Here is a tiny trained network, its code and every weight. The questions are about switching its units off for an input and a target symbol, where a switched-off unit gives its printed mean instead of its output.

import numpy as np


def w(rows, s, z=0):
    codes = np.array(rows[::2]) - 128.0
    scale = np.full(codes.shape[1], s)
    scale[-1] = z or s
    return codes * scale


def norm(h):
    return h / np.sqrt((h * h).mean(-1, keepdims=True) + 1e-5)


def f(y):
    return np.maximum(y, 0)


def softmax(a):
    e = np.exp(a - a.max(-1, keepdims=True))
    return e / e.sum(-1, keepdims=True)


def log_softmax(a):
    a = a - a.max(-1, keepdims=True)
    return a - np.log(np.exp(a).sum(-1, keepdims=True))


def net(x, mask):
    ids = ['αγεζθλμξστφψω'.index(c) for c in x.split()]
    T = len(ids)
    res = E[ids] + P[:T]
    r = norm(res)
    for j in range(2):
        rows = slice(3 * j, 3 * j + 3)
        q, k, v = (r @ M[0][rows].T for M in (Q, K, V))
        z = softmax(np.where(np.tri(T) > 0, q @ k.T / 3**0.5, -1e9)) @ v
        o = O[0][rows]
        res = res + np.where(mask[j], z, o[:, -1]) @ o[:, :-1]
    y = f(norm(res) @ A[0][:, :-1].T + A[0][:, -1])
    res = res + np.where(mask[2:6], y, B[0][:, -1]) @ B[0][:, :-1]
    return log_softmax(norm(res)[-1] @ U[:, :-1].T + U[:, -1])


Q, K, V, O, A, B = {}, {}, {}, {}, {}, {}
E = w([
[185,72,118,166,104,99],'α',
[168,68,169,145,116,142],'γ',
[179,113,126,160,83,135],'ε',
[178,140,188,129,75,102],'ζ',
[99,2,34,205,154,49],'θ',
[132,163,174,63,85,141],'λ',
[149,116,153,71,66,96],'μ',
[98,43,87,227,160,88],'ξ',
[105,59,111,226,56,98],'σ',
[121,151,91,132,50,30],'τ',
[121,114,40,203,62,69],'φ',
[107,91,146,136,143,31],'ψ',
[58,113,109,152,125,171],'ω',
],0.009)
P = w([
[133,176,139,83,196,150],'0',
[127,152,254,201,37,162],'1',
[150,23,144,49,31,182],'2',
[90,201,207,190,99,130],'3',
[118,38,138,47,32,168],'4',
[70,169,210,180,69,101],'5',
[80,44,124,43,55,136],'6',
[35,170,209,177,35,66],'7',
[130,65,112,47,27,193],'8',
],0.0081)
Q[0] = w([
[137,152,147,220,131,148],'H0',
[95,219,160,179,200,103],'H0',
[123,148,184,147,154,94],'H0',
[84,211,192,243,175,55],'H1',
[187,51,111,85,177,148],'H1',
[169,162,124,108,196,167],'H1',
],0.011)
K[0] = w([
[68,124,159,127,60,77],'H0',
[110,92,167,194,39,140],'H0',
[79,138,194,160,90,80],'H0',
[1,115,125,122,41,127],'H1',
[227,194,85,120,153,209],'H1',
[201,101,149,165,95,135],'H1',
],0.0091)
V[0] = w([
[145,113,50,39,91,16],'H0',
[43,254,155,193,188,57],'H0',
[137,109,167,122,38,80],'H0',
[244,96,202,116,137,24],'H1',
[59,134,206,96,138,220],'H1',
[71,61,180,125,200,88],'H1',
],0.011)
O[0] = w([
[110,128,171,62,209,164,116],'H0',
[54,101,40,91,141,122,213],'H0',
[116,184,153,87,164,57,244],'H0',
[126,125,99,165,214,37,255],'H1',
[144,253,98,101,138,163,108],'H1',
[214,124,49,136,163,164,209],'H1',
],0.014,0.0044)
A[0] = w([
[226,99,209,78,96,144,5],'N0',
[74,29,39,182,139,156,121],'N1',
[97,237,92,240,41,145,171],'N2',
[2,126,237,151,90,2,201],'N3',
],0.0075,0.0023)
B[0] = w([
[152,157,145,86,116,115,137],'N0',
[179,219,234,63,112,121,183],'N1',
[131,203,148,58,254,195,194],'N2',
[145,140,116,188,6,171,254],'N3',
],0.0093,0.01)
U = w([
[25,128,138,60,177,94,151],'α',
[62,246,95,46,160,212,109],'γ',
[24,93,179,93,69,138,221],'ε',
[167,73,154,209,176,100,116],'ζ',
[118,195,200,82,216,109,173],'θ',
[73,128,168,208,40,177,134],'λ',
[188,87,22,143,92,199,67],'μ',
[196,67,156,95,169,206,163],'ξ',
[86,161,17,164,178,34,91],'σ',
[143,116,6,67,199,117,148],'τ',
[127,177,64,151,67,218,227],'φ',
[212,178,237,79,118,90,4],'ψ',
[246,192,59,177,161,155,31],'ω',
],0.011,0.0027)

Each question gives the input, a string of symbols that net reads in full, and the target symbol t.
The units are the heads (3 rows each of Q, K, V and O) and the neurons (one row each of A and B). Each row of codes is followed by its name. A weight is (code - 128) times the scale printed after its matrix; where a second scale follows, it is the last column's (O, A, B and U).
mask holds one flag per unit, heads first, then neurons. A switched-off unit (its flag False) gives its mean, the last column of its rows in O or B, instead of its output. The means were averaged over made-up inputs and are rounded, as every weight is.
A unit's drop is (log p(t) with every unit on - log p(t) with that unit switched off) / (log p(t) with every unit on - log p(t) with every unit switched off).
The circuit of an input: a set's keep is (log p(t) with only the set's units on - log p(t) with every unit switched off) / (log p(t) with every unit on - log p(t) with every unit switched off). Starting from all 6 units, units are removed one at a time, each time the one whose removal leaves the highest keep (on an exact tie, the one counted first), for as long as the keep stays at least 0.8.
units of the circuit, in order: the units of the circuit, biggest drop first
most important unit: the unit with the biggest drop
k most important neurons: the k neurons with the biggest drops, biggest first
which heads matter: for each layer, one digit per head in row order, 1 if its drop is at least 0.15 and else 0, layers parted by /
drop when u is switched off: that unit's drop, to one decimal
input τ τ ε ε ω σ θ φ, target λ: 2 most important neurons => N3, N1
input λ φ μ θ α θ ε γ σ, target γ: units of the circuit, in order => H1
input φ ζ ε ζ σ ω λ φ, target γ: units of the circuit, in order => H1, N2
input ζ α ψ, target σ: which heads matter => 01
input θ γ φ ξ τ, target ξ: which heads matter => 11
input ξ λ μ α γ, target μ: which heads matter => 11
input σ ω μ γ, target γ: which heads matter => 01
input σ φ λ σ λ θ ψ, target ψ: which heads matter => 10
input ξ μ ψ θ ω ψ ψ σ, target σ: units of the circuit, in order => H0, H1, N1
input ω γ μ, target φ: units of the circuit, in order => H0, H1
input ψ τ σ α φ, target τ: units of the circuit, in order => H1, H0
input γ ω γ φ ω, target ω: units of the circuit, in order => H0, H1
input ε ξ θ σ τ φ λ ε, target λ: units of the circuit, in order => N3, H1
input α ψ ε ε τ γ μ σ φ, target ζ: units of the circuit, in order => H1, H0
input φ ω λ ψ ψ ε λ, target ε: units of the circuit, in order => H1
input ε λ ω φ λ σ φ ψ θ, target λ: units of the circuit, in order => H1, H0
input γ μ μ φ ψ ε, target σ: 2 most important neurons => N1, N2
input γ σ γ μ ψ, target ω: drop when N1 is switched off => 0.0
input σ φ τ ψ ω φ μ, target ψ: drop when H0 is switched off => 1.2
input θ ω λ σ, target γ: drop when N2 is switched off => 0.7
input ξ σ λ, target μ: most important unit => H0
input ψ ψ μ ψ α φ λ ψ λ, target τ: drop when H1 is switched off => 0.4
